Each row is followed by its group and then its class within the group.
[ 12.3   1.7 -32.8 -21.1 -16.3 -19.6  26.5   8.0 -23.6 -65.5 -31.3 -10.7
 -26.4  13.2 -16.0 -34.4 -15.5  -2.5   5.6  77.7   2.4 -39.1  19.2 -37.2
  -6.8  17.5   9.6 -18.0  -9.3  16.0 -16.1 -49.4   4.9  -2.1 -14.2   3.8
  -0.6   9.1   7.4   5.7  19.9 -14.2 -24.8  14.0  17.1  -2.4 -11.8 -19.6
  -6.7  -7.5  41.3   0.6  -3.2   0.4  -1.6 -11.9  35.5 -24.9  -6.5 -22.8
   7.1  -0.5  -5.8  -6.5   3.3  12.1   2.9] -> jl.F
[  8.7  11.0 -51.2 -37.5 -11.7  -4.7  -1.2   4.7  -7.5 -71.3 -25.0 -11.9
   6.9   3.4  -6.2 -14.0 -25.9   8.7  10.8  47.1  -8.1 -25.0  20.3 -31.3
 -25.8  26.1  13.8   5.8 -26.5  19.8 -14.6 -33.0 -12.2   9.3 -11.0 -33.4
   7.4  36.8   1.6  13.3  13.1 -14.9 -51.3   2.8 -10.3  23.5 -21.5 -12.9
  -0.6  -7.1  18.4   8.2 -20.0  -5.1  -9.6 -10.2  22.8  16.7  -2.2 -14.0
  14.8 -27.8  -1.1   2.9 -23.7 -10.5   5.6] -> bz.X
[ -4.4  -7.3 -14.5 -11.3   7.0  -7.6 -10.7   1.3   7.1 -24.5  10.9 -21.0
 -22.7  -0.9 -10.8  -6.2  -4.0  10.9   7.6  29.2 -14.0 -23.7  -2.5   6.4
   7.1   5.0  42.0   0.7   4.4   6.3 -20.2  11.1  12.5  -8.0  -5.8  -3.6
   2.0 -24.2  -4.5  -2.0 -14.0 -18.6 -27.4  10.5  -9.4   3.9   6.9  16.7
 -13.7  -0.1  12.3   9.4  14.7   4.5  -6.0 -12.2 -25.0 -21.6  -1.1   4.8
  -0.9 -21.1   1.2  -8.2  46.3 -15.5  17.1] -> Ch.L
[ 35.3   0.7  -3.5 -19.1 -10.4 -11.8   2.3   5.6  -4.6 -22.7   0.6  -7.5
   2.7  -1.2  -5.4   2.8  14.5  12.0   6.6  42.8   6.2  -4.4   8.9   2.3
  -3.7   4.9  15.0  10.7  -5.7  32.0 -26.1 -19.7  23.1  -3.7  -5.0 -22.9
  -2.1 -11.6  -0.6   1.4 -10.5   1.6 -13.7   9.5   0.1  17.5  -4.6  -4.3
 -12.2 -16.2  29.5  20.1  11.1   3.8  -4.7 -10.0  21.0 -22.4  12.6 -16.5
  -7.6  10.2 -12.6  20.8  25.2 -25.4  30.3] -> jl.B
[ 12.1  19.8 -25.5 -42.4 -14.4  -2.9  -1.6   4.1  -2.7 -80.3   2.6   0.8
 -14.0  -4.7 -12.3 -19.5 -23.6 -12.0   2.4  57.7 -16.9 -33.5   5.8 -25.4
 -21.8  14.4 -10.2  -0.4 -21.2  23.0 -15.9 -17.2 -13.9   8.0   6.3 -29.7
  -3.5  18.8 -15.0   9.4  13.5  -8.7 -47.9  12.0  13.2  15.1  -7.6  -6.8
  14.0 -13.8  24.6  -3.1 -19.0  14.7   2.3 -12.8 -14.5   4.3  -6.5 -12.0
  -8.6  12.4  -7.3  18.3  -6.4  -2.7   0.6] -> bz.P
[ 11.6   1.1 -24.3  -6.7  -6.2 -15.2   6.0  -8.5  -2.2 -49.6 -28.9 -26.3
 -24.8   2.7 -13.1  -9.2   1.0  14.8   7.7  52.5 -11.9 -40.9  13.7 -16.7
  -6.1  20.2  19.6   2.5 -26.5  34.9  27.2 -36.9  -3.9   4.2   0.6 -18.8
  -0.9  10.4  -1.5  -4.7   9.9  -5.3 -31.2  14.2  -0.5  31.8 -15.1   2.0
   7.4  -5.2  30.8  11.7 -12.5   9.3  -2.8 -10.9  10.6 -26.5  -8.3 -14.5
  -2.1  15.1  -9.7  -0.7   5.7 -11.7   8.2] -> jl.B
[ 15.2   5.4 -11.9 -42.6  -9.1   0.5  -0.4   2.2   1.7 -64.0   2.0 -11.4
 -24.0  -4.7  -9.3 -16.4 -11.4 -15.2 -17.0  66.0  -5.7 -33.8  11.1  -1.8
 -23.8   1.9 -34.7   0.2 -14.2  14.6 -24.2  -9.6  13.2  -6.5  -5.7 -12.5
   2.6  -3.2 -19.6  27.3   9.3 -18.2 -45.0  37.6   5.4  -6.5  14.2   2.4
   1.8 -13.3  15.9   2.4 -19.0   4.7 -29.3  -3.8 -34.2  34.3  -6.4 -11.9
 -17.1   8.8  -4.1   2.2  31.2   0.8   7.2] -> bz.X
[-13.0  -5.6 -19.5   1.8  -8.2 -12.9  14.3  26.9  -7.8 -17.4 -15.2  -7.7
  -6.4   1.1  -7.4  15.8  -5.3  15.3  14.6  12.9  -9.9 -23.4  -3.7 -14.2
   6.2  20.0  16.1   5.2   3.6  20.6  -9.2 -14.3   6.6   4.1  -1.2 -26.6
  -4.8  -7.5  -0.7   0.6 -22.6  -5.8 -19.1   5.3 -22.6  38.7  -4.4  -3.6
   0.1   2.0  11.8  15.1  -0.1  -6.9  -6.5  -4.3   2.8 -29.1   1.5  -1.9
  -5.0 -10.5  -7.2  -9.4   5.9 -43.3  -2.7] -> Ch.L
[  7.8  14.9 -18.9 -43.5 -17.1  -2.1  -5.5   0.3 -11.7 -80.3 -15.2 -21.1
 -17.0   3.3  -7.7 -13.1 -15.5 -10.5  10.1  66.6 -33.0 -34.5   4.6 -13.0
 -17.9  11.0 -12.0  -8.4 -16.7   4.4 -24.3  -6.0   3.1  10.8  -4.0 -25.5
  -3.2  21.9 -12.7  12.8  24.1 -17.9 -54.8  24.9  -4.3  25.5  -5.1   5.4
   0.8 -10.0  20.4 -11.6 -22.6   7.9 -22.4 -22.6  -8.5  30.5  -9.8 -11.9
  -2.4  -9.4 -25.5   0.4  11.6   4.8  -7.0] -> bz.X
[ 10.1   4.5 -36.2 -41.6 -19.7  -7.4 -14.3   4.1  -6.1 -50.1  -9.5 -26.9
  -5.2 -11.5 -18.4   7.8 -11.0  25.1  11.6  27.1 -15.1 -24.5   1.1   5.8
  -2.6  14.8  39.7  -7.0  -1.1  15.7 -22.3   5.4  16.8  -5.3  -0.7 -20.3
  -5.2 -14.7  -8.2  -1.0 -25.3 -16.3 -51.1   9.2 -16.2  14.0   6.8   1.2
   2.0  -7.4  20.6  23.6  -8.9 -12.9 -22.0  -7.8  15.5 -13.0 -11.4  -4.1
  -9.5 -53.3  -4.9   3.9  32.2 -38.7   4.0] -> Ch.C
[  1.8   7.6 -25.2 -45.8 -15.1  -5.0  -9.9   1.3 -22.3 -75.6 -14.9 -15.1
 -12.4  -9.2  -8.1 -20.5 -13.8  -2.3   0.0  54.0 -42.5 -26.7   3.6 -18.5
 -23.8  19.5 -15.3  -5.4 -15.3  14.6 -12.3 -14.6  -7.1  -3.9  -0.8 -18.8
 -12.2  10.3 -10.4   7.1  11.6  -5.7 -42.6  20.9  -4.7   9.2  -6.6  -7.8
   6.8  -6.7  14.8   0.5 -29.8   0.0 -19.1 -20.4  -8.3  16.3   1.4  -2.9
  -6.5  13.0   0.7   3.5  10.1  -5.6   2.2] -> bz.P
[ -0.3  -8.3 -19.5 -34.1 -13.3  -7.9  -1.6   7.4   4.5 -73.3 -14.4 -16.5
  -9.8 -18.6 -21.3  -3.5   0.2  16.3  -6.9  36.3 -15.8 -49.3  -3.1   4.7
  -5.8  17.5  29.8   2.7  -5.9   0.8 -20.2   6.9  24.2  -3.3 -10.2  -5.6
  -2.1 -14.0  -6.4  -2.4 -23.2 -20.2 -37.8  13.8  -3.4   5.3   8.8  12.1
   1.5   4.5  31.7  15.8  -9.3  -0.6 -16.3  -8.2 -30.9  -4.5  -2.0  -6.7
  -8.5  -3.6  -4.8  -3.3  17.3 -32.2  -8.8] -> Ch.C
[ 15.5  -0.8 -36.1  -7.9  -9.2 -19.9  11.8  -7.2  -6.5 -34.4 -34.3  -9.6
 -16.9  15.2 -16.7  -5.2 -12.6  16.0  15.1  68.0   5.8 -30.3  27.6 -36.7
  -5.6  40.6  10.3  -8.2 -10.9  25.1 -11.4 -40.8  -6.1  13.6   1.8   0.2
   4.2  18.6  13.3 -11.3  27.3  -8.6   0.2  -6.2   8.0  28.5 -24.3 -12.4
  -0.7  -7.9  39.8   6.1   0.1   2.2   7.6   7.9  33.6 -44.7   2.7 -28.5
   3.3  19.7  -5.8   3.5 -19.1  -0.9 -14.0] -> jl.F
[ -3.3 -34.9 -30.3 -19.4 -17.3  -2.4 -15.7   3.9   1.4 -49.1  -4.8 -31.7
 -13.8 -15.8 -10.6  -0.2  -0.5   1.9   9.7  35.4 -11.1 -19.8  -4.1   9.6
  -4.1  18.2   4.9  -6.7   2.3   2.0 -33.0   0.0  16.5 -16.4  -6.3  -4.1
  -5.2 -11.2  -3.5   2.3 -31.1 -12.5 -47.0  20.9 -12.4  13.8   2.8   8.8
  -7.6  -5.1   3.0  20.9 -16.2  -4.3 -23.3   2.0 -25.1  18.3 -19.4  -7.5
  -3.4 -12.6  -0.9  -0.3  40.5 -29.7  -9.8] -> Ch.C
[ 16.4  -2.7 -40.2 -17.7 -10.0 -16.5  30.4   5.5  -6.3 -46.5 -44.0 -10.7
 -29.8  16.0  -1.8 -16.9  -7.5   9.8  11.0  71.5  -1.3 -32.6  20.0 -16.6
   2.5  12.1  35.6  -0.8 -11.2  28.4 -14.4 -23.1  11.5  -4.2 -29.5   8.7
   7.8   4.4   8.4  -7.2  21.1 -25.8  -5.4  10.9 -18.1  13.4 -13.3  -2.1
   1.9   2.2  57.6   4.6  -3.2 -11.7 -11.5 -15.7  32.8 -40.9   0.4 -12.4
  23.3 -26.6  -6.9   3.3  16.9  -2.1   6.3] -> jl.N
[  0.3   4.8 -26.5 -40.6 -19.6  -2.2 -13.3  -3.3  -7.5 -80.3 -14.2 -26.4
  -0.7  -7.9  -2.1 -11.3 -16.0  -7.8   8.9  59.3  -1.0 -15.9   4.9 -22.7
  13.1  20.6 -10.2   1.7  -7.7  22.2 -18.4 -30.4  -2.5   5.7  -7.6 -30.5
   8.2  36.0   5.1  26.6   6.8 -14.6 -52.6  21.8  -0.5  36.2 -19.7  -0.2
  -1.3  -1.6  18.7  -1.2 -24.4   0.3 -16.1  -7.7  20.7  23.9  -6.5  -7.2
  -9.8 -10.9   7.9   3.8  -2.2   0.9   3.4] -> bz.X
[  9.2   0.0 -30.1 -19.0  -9.2  -0.4 -13.2  -3.2   2.5 -52.3  -5.3 -22.9
   0.4 -15.7 -29.5  -6.6 -13.5  22.9   5.6  34.2 -22.2 -29.7  -2.0   5.8
  -7.7  18.2  33.3  -0.9 -11.0  11.3 -12.0  12.1   3.0   4.8  -9.9  -8.9
  -5.3 -18.0  -5.8  -2.4 -21.3 -15.7 -59.3  15.1  -5.3  -0.1  13.3   0.5
 -14.0   1.3  21.4  13.8 -13.0   0.4  -9.2  -6.8 -40.2 -13.1  -5.6 -14.2
  -1.4 -16.9  -0.8  -3.6  19.7 -21.7 -17.3] -> Ch.C
[ 13.3   5.4 -41.0 -10.4  -2.5 -32.9  22.8  11.9 -10.1 -64.4 -44.8  -7.2
 -29.2  12.2  -9.3 -35.4  -7.2   7.8  19.7  69.7   1.3 -44.5  20.6 -45.5
 -12.3  22.0  35.1   8.9 -12.6  24.4  -6.4 -30.3   1.2  14.6   2.3 -15.7
  -1.8   9.3   4.1  -1.9  37.8  -8.3 -12.8  -4.3   1.8  19.9 -21.9  -7.4
   2.9 -11.3  28.0 -18.9   6.0   8.8 -12.6 -14.7  36.5 -43.6 -13.7 -31.1
  10.9  -9.1  -4.8  -4.1  -5.4  -3.3   1.7] -> jl.F
[ -0.3 -15.5 -25.4 -35.9 -13.4  -0.7  -5.6  -2.2   7.7 -54.0  -3.1 -25.8
  -4.9  -8.1 -10.1   3.1  -9.2   4.5   6.5  38.8  -6.7 -18.5  11.6   7.4
  -3.7  -7.4  11.5  -9.2  -0.7   4.8  -1.0   5.9  19.2 -12.5  -8.9  -2.6
   0.7 -25.6  -6.8   3.9 -19.5 -20.6 -39.9  17.5 -13.7 -22.1  24.4  -3.4
  -3.2  -3.8  25.6   7.4  -6.5  -9.3 -30.0  -1.8 -23.2 -18.3  -6.0  -1.6
 -19.6 -29.2  -9.2   1.4  39.2 -16.4  16.8] -> Ch.C
[ 11.8  19.6 -35.3  -6.8 -15.0 -16.5  -8.2   8.0   2.3 -50.1 -20.3  -8.7
 -17.4  -4.8 -23.1   8.2  -6.3  12.6   3.7  19.9 -16.4 -35.0   3.1 -13.2
   2.9  22.1  32.1   3.4  -7.9  19.3   1.4  -2.9  -0.2  -1.9  -5.1  -4.2
   7.9   2.8  -5.8   2.4 -27.6 -21.2 -45.3  24.1   9.2  18.2  -3.8  -3.9
   6.5 -18.3  22.0  19.1   3.2  10.0 -17.2  -4.7  -1.0 -22.9  -4.0   0.8
   6.5   0.7  -6.9   3.8  30.3 -39.4  -2.6] -> Ch.L
[ 13.5   0.3 -23.8  -9.2   3.7 -22.9  17.5  -4.8   3.3 -36.2 -34.4  -8.0
 -33.2  13.1 -13.0 -33.9  -4.5   0.8  12.8  78.2  -3.6 -36.3  35.5 -32.7
  -2.2  21.4  27.0  -2.3  -9.1  28.4 -12.0 -31.5   6.1   5.1 -14.0   5.3
   8.7  -0.6   1.3  -2.1  19.0 -14.4 -18.5   8.5  10.1  14.3 -12.9   7.6
  -9.8  -9.4  41.5  -3.7  -4.6   6.1   3.8 -12.1  13.8 -30.9 -16.5 -17.0
  12.2  14.1  -8.1   0.3  13.4   7.3  -2.0] -> jl.F
[  0.1  -7.8 -36.3  -6.5 -11.9  -4.5 -15.0   4.6  -3.0 -43.6 -22.7 -27.1
   1.0  -6.8 -15.9   5.8 -15.9  27.6   9.4  33.1 -18.8 -23.7  -6.6  -2.9
 -10.6  14.4  55.6  -1.1 -11.7  15.2 -20.8   0.7   2.1   0.4 -12.5 -21.9
  -7.3   1.8   2.6  -0.6  -9.0 -25.0 -42.6  -1.6 -12.2  45.3  -8.4   3.6
   0.2   4.6  28.1  24.3   7.0  -8.9  -4.4  -7.3   2.8 -16.3  -5.1   9.2
   4.4 -25.5  -7.2  -4.7  22.8 -27.9 -17.0] -> Ch.L
[ 12.1  11.3 -27.8 -13.0  -5.7 -17.7   9.1   3.7   3.1 -63.6 -27.8 -14.2
 -26.6  -0.1  -8.6 -34.6  -8.6  -9.2   0.7  66.5  -3.9 -44.7  13.0 -18.4
 -17.9  17.2  12.1  -6.0 -21.3  10.1  -2.8  -7.5  -1.2   6.7  -5.4  -3.4
 -11.7   2.3  -8.7  13.4   8.7 -10.2 -31.7  27.7  15.0  -6.0   0.3 -11.7
   4.8  -6.8  31.5 -13.3  -6.2  13.1   0.8  -4.5 -12.0 -22.2  -7.1  -9.3
   2.2  34.2   0.7  -0.6  16.2  -7.5  -0.1] -> jl.B
[  6.4  11.5 -15.1 -51.1 -20.2  -1.8  -3.4   4.7   5.3 -80.3 -17.2 -21.1
 -24.2 -11.7 -11.5 -23.5 -23.0  -2.5   1.6  55.2 -15.9 -44.7  17.2 -11.2
 -28.9  12.4  -0.9   1.6 -24.8  19.8 -14.3  14.0   2.6  -7.2  -8.3 -15.6
   3.2  12.6 -19.6  11.4  12.9 -21.4 -66.1  28.6   5.7   7.2  -8.0  -1.2
   2.4 -13.9  24.5 -12.3 -19.0  14.1 -18.3  -8.3 -22.1  37.6   2.6  -0.4
 -14.2  11.9  -6.9   2.4  23.5  -1.4   6.0] -> bz.X
[  6.4  -4.1 -34.4 -15.6 -11.2  -9.1 -11.6  11.5  22.8 -58.4 -15.8 -24.5
 -12.0 -10.2 -12.4   9.0 -15.3  24.7   3.9  35.7 -23.1 -39.1  10.1 -13.8
 -10.0  18.9  42.3   2.2 -16.8  68.4 -21.4  -3.8  -0.1   4.2 -23.4 -13.0
  -0.7  -8.8 -13.3  -5.1 -24.2 -25.3 -56.4   9.7  -8.8  28.9 -10.6  12.6
  -4.4  -1.8  31.1  11.6 -20.9  16.6  -7.0  -4.6 -10.7 -12.6   0.7   2.0
  -0.7 -36.8  -9.2  -8.0  44.2 -30.0  -1.4] -> Ch.L
